Below are the code and all the weights of a small trained network. Each question names an input and a target symbol and asks about switching units off, where a switched-off unit gives its printed mean instead of its output.

import numpy as np


def w(rows, s, z=0):
    codes = np.array(rows[::2]) - 128.0
    scale = np.full(codes.shape[1], s)
    scale[-1] = z or s
    return codes * scale


def f(y):
    return y / 2 * (1 + np.tanh(0.7978845608 * (y + 0.044715 * y**3)))


def softmax(a):
    e = np.exp(a - a.max(-1, keepdims=True))
    return e / e.sum(-1, keepdims=True)


def log_softmax(a):
    a = a - a.max(-1, keepdims=True)
    return a - np.log(np.exp(a).sum(-1, keepdims=True))


def net(x, mask):
    ids = ['εζθμξπστφψω'.index(c) for c in x.split()]
    T = len(ids)
    res = E[ids] + P[:T]
    q, k, v = (res @ M[0].T for M in (Q, K, V))
    z = softmax(np.where(np.tri(T) > 0, q @ k.T / 3**0.5, -1e9)) @ v
    res = res + np.where(mask[0], z, O[0][:, -1]) @ O[0][:, :-1]
    y = f(res @ A[0][:, :-1].T + A[0][:, -1])
    res = res + np.where(mask[1:9], y, B[0][:, -1]) @ B[0][:, :-1]
    return log_softmax(res[-1] @ U[:, :-1].T + U[:, -1])


Q, K, V, O, A, B = {}, {}, {}, {}, {}, {}
E = w([
[118,194,143,200,107,99],'ε',
[93,169,176,93,125,103],'ζ',
[116,206,133,118,103,170],'θ',
[130,124,45,156,76,194],'μ',
[91,125,122,137,40,145],'ξ',
[167,134,157,119,27,121],'π',
[174,121,120,170,129,166],'σ',
[75,76,104,202,106,137],'τ',
[240,139,65,142,104,97],'φ',
[97,100,149,104,147,187],'ψ',
[154,120,252,101,191,112],'ω',
],0.02)
P = w([
[140,218,217,254,161,208],'0',
[137,193,188,215,140,194],'1',
[149,174,149,182,133,171],'2',
[159,149,105,155,107,151],'3',
[171,142,84,141,95,134],'4',
[180,135,42,134,86,126],'5',
],0.009)
Q[0] = w([
[215,216,173,143,192,153],'h1',
[177,142,104,133,168,153],'h1',
[114,88,150,59,249,37],'h1',
],0.012)
K[0] = w([
[199,43,181,29,230,144],'h1',
[134,47,135,108,180,142],'h1',
[122,254,182,193,167,159],'h1',
],0.0096)
V[0] = w([
[208,36,102,140,150,82],'h1',
[109,80,165,87,170,144],'h1',
[161,156,177,176,110,2],'h1',
],0.0091)
O[0] = w([
[148,206,200,208,248,149,3],'h1',
[121,215,40,176,114,207,40],'h1',
[86,97,102,187,195,1,119],'h1',
],0.0089,0.0045)
A[0] = w([
[73,73,155,124,127,167,92],'n1',
[95,87,96,145,71,145,61],'n2',
[145,156,114,135,80,160,45],'n3',
[98,107,185,89,175,190,155],'n4',
[185,127,92,206,117,162,254],'n5',
[116,159,52,172,139,178,101],'n6',
[170,117,68,86,82,101,87],'n7',
[9,159,121,117,99,119,181],'n8',
],0.012,0.0056)
B[0] = w([
[145,135,32,111,195,158,168],'n1',
[164,220,96,205,175,60,217],'n2',
[180,69,73,215,80,76,183],'n3',
[254,59,155,84,175,81,156],'n4',
[60,137,193,80,149,227,255],'n5',
[110,17,77,166,151,117,160],'n6',
[160,176,109,193,180,125,191],'n7',
[119,148,103,56,184,72,213],'n8',
],0.008,0.0088)
U = w([
[84,160,150,86,82,158,202],'ε',
[99,138,165,91,105,173,207],'ζ',
[160,40,73,96,173,106,163],'θ',
[168,54,175,136,41,86,162],'μ',
[75,125,123,36,130,98,253],'ξ',
[132,118,117,128,118,110,122],'π',
[161,152,65,182,152,76,21],'σ',
[114,11,110,171,152,57,34],'τ',
[52,114,67,167,216,153,136],'φ',
[181,157,161,156,216,112,93],'ψ',
[160,110,107,198,95,164,15],'ω',
],0.011,0.0037)

Each question gives the input, a string of symbols that net reads in full, and the target symbol t.
The units are the heads (3 rows each of Q, K, V and O) and the neurons (one row each of A and B). Each row of codes is followed by its name. A weight is (code - 128) times the scale printed after its matrix; where a second scale follows, it is the last column's (O, A, B and U).
mask holds one flag per unit, heads first, then neurons. A switched-off unit (its flag False) gives its mean, the last column of its rows in O or B, instead of its output. The means were averaged over made-up inputs and are rounded, as every weight is.
A unit's drop is (log p(t) with every unit on - log p(t) with that unit switched off) / (log p(t) with every unit on - log p(t) with every unit switched off).
The circuit of an input: a set's keep is (log p(t) with only the set's units on - log p(t) with every unit switched off) / (log p(t) with every unit on - log p(t) with every unit switched off). Starting from all 9 units, units are removed one at a time, each time the one whose removal leaves the highest keep (on an exact tie, the one counted first), for as long as the keep stays at least 0.8.
circuit, biggest first: the units of the circuit, biggest drop first
k most important neurons: the k neurons with the biggest drops, biggest first
drop when u is switched off: that unit's drop, to one decimal
input τ μ ξ, target σ: circuit, biggest first -> n2, h1, n5, n7
input ξ ε θ φ σ, target ψ: circuit, biggest first -> h1
input ξ ξ ξ ψ, target θ: circuit, biggest first -> n4, n1
input ω μ π τ ξ, target σ: circuit, biggest first -> n2, n7
input ξ θ θ θ θ, target σ: circuit, biggest first -> h1, n7, n5, n2
input σ θ θ μ θ, target μ: circuit, biggest first -> h1, n3, n4, n5
input ε μ θ, target μ: circuit, biggest first -> h1, n3, n4
input ω ω ψ θ φ, target ω: 2 most important neurons -> n8, n5
input ζ ω ψ σ ε, target ω: 3 most important neurons -> n3, n6, n8
input θ ψ θ, target ω: 2 most important neurons -> n3, n6
input ψ ε ψ ξ μ, target ω: 3 most important neurons -> n3, n8, n7
input σ ε σ ε, target ζ: drop when n2 is switched off -> 0.2
input θ π θ, target ξ: drop when n7 is switched off -> 0.1
input π θ ω θ, target φ: drop when h1 is switched off -> 1.4
input ω π τ ψ, target θ: circuit, biggest first -> n4
